After every row comes one of two labels: whether the row has a hidden trait. Each part has its own trait and labels.
[ 1 -2  2 -5 -1  1 -2 -1 -5  4 -2 -2  1  6 -9  8  2  0 -3 -1 -3 -2  3 -1
  2  0  2 -1 -2 -4  6  0  2  6 -2  5 11  0  0 -1  0 -1 -2 -5  2  4 -2 -4
 -1  2 -5  1 -2 -2  3  1  2 -1  2 -3  7 -5  2  2 -3  0 -5  5  2 -1 -2  4
 -1  0  2  3 -3 20  0 -1  1 -3 -6  5  7 -4 -4  5  3 -3  3 -2  7 -3  1]
<76>
[ -2   7  -3  -2   8  -1  -2   1   0  -3  -3   1  10  -3  -2  -3   4  -7
  -2 -19   3  -5  -1   3  -7  -3   0   6  -9   0  -1   5  10   2  -1   2
   0  -1   1   4   3  -6   7   6   0   5  -4   1  -2  -2  -2   0  -3  -1
   0  -1  -5   4  -3   2   6   1   6  -2  11  -3   6  -6  -1  10   3   1
   3  -2   0  -2   2 -11  -3   3   1   0  11  -1  -3   8   9   5  -9   0
   1   1  -2   0  13]
<71>
[  9 -15   2   0 -11   1  -4   6  -9   5  -2  -3 -10  -6 -14   7  -4  10
 -10  24  -2  -2   9  -3   3  -3  -5  -2  -2 -24  -1  -1  -2   5  -3   8
  12  -5  -5  -8  -5   7 -18   0   1  13  -4 -13  -8   4 -16   2   1  -9
   2   6   3  -7  -7  -4  15  -1   0  -4 -13   2   1   9   1 -19   2   7
   3  19   2  10   1  30   2  -4  -6  -3 -19   0  16 -22 -18 -10  -1   0
  -4   0   1 -14 -12]
<76>
[ 11 -23  -1   2 -18   2  -1   6 -11   1  -5  -3 -16  -5  -9   9  -6  14
 -12  37  -5   4  10  -5   9   0  -7  -9  -1 -26  -5  -4  -9   6  -3   7
  18  -7  -6 -11  -6  10 -24  -6   0  12  -3 -17  -8   4 -19   4   3 -13
   2   8   5 -12 -12  -6  19  -2  -1  -3 -18   2  -5  15   1 -29   4   5
   4  25   3  13   0  51   8  -9  -8  -1 -31  -2  22 -30 -26 -13   2   0
  -7  -1 -11 -15 -18]
<71>
[  5 -24  13  -7 -11  -3  -9   5 -21  20   5  -7  -6  -1 -41  14   3   6
 -11  18  -4 -14  21  -1  -1  -5  -3  -9   0 -23  11  -9   4  10  -5  11
  10   1  -7  -8 -13   0 -13  -6  -3  20   0 -17 -16  12 -27   2  -3  -9
   7   8  12   1   4  -6  24 -11   9   9 -31   1  -1  11   2 -14  -1  23
  -4   4   4  16  -7  36  -7  -7   0 -10 -24  22  13 -18 -26   0   1  -3
  -6  -4  28 -13  -3]
<71>
[  2 -18  13  -9  -6  -2  -8   3 -18  20   5  -6  -2   4 -39  16   5   2
  -9   7  -4 -13  19   0  -2  -5   0  -6   2 -18  15  -8   6  10  -5  11
  10   3  -6  -5 -11  -2  -7  -7  -1  18   0 -14 -12  12 -23   1  -5  -5
   7   5  11   3   8  -5  20 -12   8   9 -28   2  -2   9   3  -5  -4  20
  -5  -2   3  13  -8  26  -8  -4   2 -10 -18  21   9 -12 -19   5   3  -5
  -2  -4  33  -9   2]
<71>
[ -2  -4  12 -10   6  -3  -8   0 -11  16   6  -4   8   3 -34  10   8  -7
  -3 -13   0 -15  13   3  -8  -5   2   1  -1  -6  15  -3  11   7  -3   8
   2   4  -2   1  -6  -7   5  -1   0  13  -1  -5  -8   8 -12  -1  -7  -1
   6   1   6   7  10  -1  12 -10   9   8 -12   0   2   0   2  10  -4  16
  -6 -12   2   6  -7  -1 -11   2   5  -8   0  19  -2   4  -6  10  -1  -4
   1  -2  34  -3  13]
<71>
[  9 -17  -1   4 -15   1  -1   5  -6   0  -3  -1 -14  -7  -4   3  -6  13
  -8  29  -2   3   7  -4   7   0  -7  -5   0 -21  -7  -3  -8   2  -2   4
   9  -6  -5  -9  -4   9 -19  -1   0   8  -2 -12  -6   3 -12   2   4  -9
   0   6   2 -10 -10  -4  12   1  -3  -4 -14   2   0  10   0 -25   3   3
   4  21   1   9   2  30   6  -6  -8   0 -22  -4  15 -24 -19 -14   1   1
  -7   0  -9 -12 -16]
<71>
[ -1  -1  10 -10   6   0  -6  -1  -8  14   3  -3   8   6 -26  11   7  -6
  -3 -13  -1 -11   7   2  -5  -4   4   4  -2  -6  14   0  11   8  -4  10
   7   3  -2   2  -3  -5   3  -1   3  11  -3  -5  -3   6  -9  -1  -7   0
   5   1   4   5   9  -2  10  -9   7   4  -7   1  -1   2   3  10  -5  10
  -5  -8   1   4  -5   4  -8   3   4  -7  -1  13   2   3  -2  11   1  -5
   6  -2  27  -3  11]
<71>

[-3  1 -1 -7 -1  4 -1  1 -6 -3 -3  0  3 -3 -7 -3  5 -1 -3 -4 -3]
Z220
[ -7  -1  -2  -5  -6  -4   0   3  -3  -3  -2   7   3   5 -10   1   9   7
   1  -5   2]
Z220
[  1   2   1  -5  -5 -14   9  -3   7   6  -1  -6   0   1  12   8 -33   3
  54  -5   7]
Z482
[  5   2   5  -2   3   3 -15 -11  -9   2   9   5  -2   4   7   3   5   0
 -24   0  15]
Z220
[ -6  -5  -5  -3  -5  -2  14   8   0  -7  -6   6   4  -7 -16  -5  16   2
  -1   0  -7]
Z220
[ -2  -1   0  -4   0   3   1   2  -6  -3  -1   2   2  -1  -7  -3  11   0
 -13  -2  -4]
Z220
[ 0 -3  0 -2 -3  0  0  3 -3 -2 -1  3  2  0 -3 -1  7  2 -9 -2  0]
Z482
[ -6   4  -1 -12  -2   2  -2  -2  -8  -5  -6  -7   5 -10  -7  -1  -7  -4
  18  -5  -4]
Z220
[-2 -2 -3 -1 -2 -2 14  4  6 -2 -6 -3  1 -8 -4 -2  1  0 22  2 -7]
Z220
[  0   0   1   0   1   0 -13   1   5  -2   2   2   0   4   0   1   2   2
  -6   4  -4]
Z482
[-3 -3 -3 -2 -3 -3 13  5  3 -2 -5  0  2 -6 -6 -3  3  0 13  0 -6]
Z220
[ 5  1  1  0  4  0  1 -3  2  3  2 -4 -3 -2 10  1 -9 -3 11  3  2]
Z220
[-10   4  -2 -21   3  18  -2  -6 -20 -15 -12 -17  10 -25 -15 -10   7 -15
  -7  -5 -18]
Z220
[ -7  -2  -5  -5  -9 -12  16   5   6  -3  -9   2   4  -5 -11   2  -6   5
  47  -3  -2]
Z220
[-3 -1 -1 -3 -4 -5  2 -2  2 -2 -1  4  2 -1 -5  2 -1  2 14 -2  5]
Z220
[  4  -2   0   0   3   5  -1  -2  -2  -2   2   0  -2  -2   1  -3   8  -3
 -22   2  -2]
Z220
[ 10   3   4   5  11   9 -13   0  10   5   7 -10  -7   3  20  -1 -11  -9
 -10  10  -9]
Z482
[  8  -1   3  10  -5 -19   4   4  18  14   9  13  -9  23  14  11 -16  15
  30   1  12]
Z220
[  5  -4   1   9  -3  -5   1   8   5   7   7  16  -6  17   1   1  13  10
 -24   1   3]
Z220
[  8   1   4   1   7   6  -3  -5   0   3   6  -4  -5  -1  13  -1  -3  -6
 -16   4   2]
Z220
[ 13  -2   2   0   5  -4  24   1  -4  10   0 -15  -6  -7  18  -4 -20  -5
  11  -2   1]
Z482
[ -8  -4  -6  -5  -8  -8  15   6   3  -5  -9   4   5  -5 -15  -1   3   5
  25  -2  -4]
Z220
[  8   1   6  -1   8  11 -21 -11 -14   1  13   5  -3   5   7   0  21  -2
 -63   2  14]
Z220
[ 14   1   5   4  12  11  -6  -4  -1   4   8  -7  -7  -2  18  -4   1  -9
 -27   7  -1]
Z220
[  0  -3  -1  -2   0   3   2   3  -5  -3  -1   3   1   1  -6  -3  13   1
 -21  -1  -3]
Z482
[ 3 -3 -1 -1  3  4  9  3  2 -1 -3 -2 -1 -5 -1 -5  8 -5 -7  4 -7]
Z220
[  5  -5   1   7  -1  -2   0  10   1   4   6  15  -5  13  -2  -2  21   8
 -37   0   1]
Z220
[-2 -1 -1 -4 -2 -1  3 -1 -3 -3 -1  6  2 -1 -7 -1 10  1 -8 -1  4]
Z220
[ 5  2  2 -2  5  5  0  0 -1  2  3 -6 -4 -1  9 -2 -4 -6 -2  1 -6]
Z220
[  5  -1   3  -1   4   7  -8  -4  -7   0   6   3  -2   1   3  -2  16  -2
 -37   2   6]
Z220
[  3   2   2   2   7  12 -28   2   8  -5   6   1  -3   9   3  -1   9  -6
 -29  12 -12]
Z482
[-11  -7  -8  -4 -11  -7  23  11   3  -8 -13   7   7  -9 -25  -5  15   5
  20  -2 -10]
Z220
[-2  0 -1 -1 -3 -4  6 -1  5  0 -2  1  2 -3 -1  1 -4  2 20  1  2]
Z220
[-1 -1  1 -1 -6 -8  2  2  3  3  1  7  0  7 -1  3 -2  8 11 -3  4]
Z220
[  6  -7  -1  -6  -4  -9  38   3 -15   7  -6  -6   1 -10   0  -5  -4   2
  -1 -14   8]
Z482
[-11  -4  -5  -6 -10  -7  13   6  -1  -7  -8   9   7  -4 -20  -1  12   5
  14  -4   0]
Z220
[  2  -1   2  -3   2   4  -9  -4 -10  -2   4   8   0   2  -3  -1  17   0
 -36  -1   8]
Z220
[ -4   4   2   3   5  10 -45   0  16  -7   7   8  -1  15   0   4   8  -3
 -25  16 -12]
Z482
[ 12  -4   3  13   2  -4   2   8   9  10   9  10 -10  17  11   0   7   7
 -25   4   1]
Z220
[ -3   2   0  -3 -11 -20   3   0   8   6   1   7   1   9   2  11 -20  12
  52  -6  12]
Z220
[ -1  -1  -5   0  -4  -8  26   8  15  -2 -11  -8   1  -9  -3  -2 -17  -2
  55   2 -12]
Z220
[ 14  -4   2  -3   2  -8  45  -1  -9  13  -4 -18  -5 -15  19  -4 -27  -3
  23 -10   6]
Z482
[ -2   0  -1  -7   1   5  -2   2  -8  -3  -2  -1   2  -5  -6  -5  12  -2
 -15  -2  -7]
Z220
[-17  -1  -4 -14 -11  -3   1   3 -14 -12  -9   9  11  -7 -28  -1  21   6
  -1 -12   1]
Z220
[ -9  -5  -3  -6 -10  -5   2   5  -7  -5  -2  17   6   5 -22  -1  27  11
 -17  -9   3]
Z220
[ -3   0   1   0   1   5 -23   2   6  -6   3   7   1   8  -8   1  11   1
 -14   7  -6]
Z482
[  6  -3   1   5   1  -1   2   6   3   6   5   9  -5  10   4  -1  11   5
 -24   2  -1]
Z220
[ 6 -4  0 -3 -1 -5 22  3 -9  5 -4 -6 -1 -9  2 -4 -5  0 -2 -7  4]
Z482
[-3 -3 -3 -1 -3 -2 12  5  2 -3 -5  2  2 -4 -8 -4  9 -1  6  1 -5]
Z220
[ 11   2   7   1  10  11 -20 -10  -9   4  12   1  -5   5  14  -1   9  -5
 -50   5  11]
Z220
[ -8   4  -2 -14  -2   4  -2  -3  -9  -7  -7  -9   7 -13  -9  -3  -3  -4
  16  -5  -6]
Z220
[ -7  -2  -1  -3  -4   1 -18   4   1  -7   0  10   4   7 -15   1  17   3
 -22   3  -4]
Z482
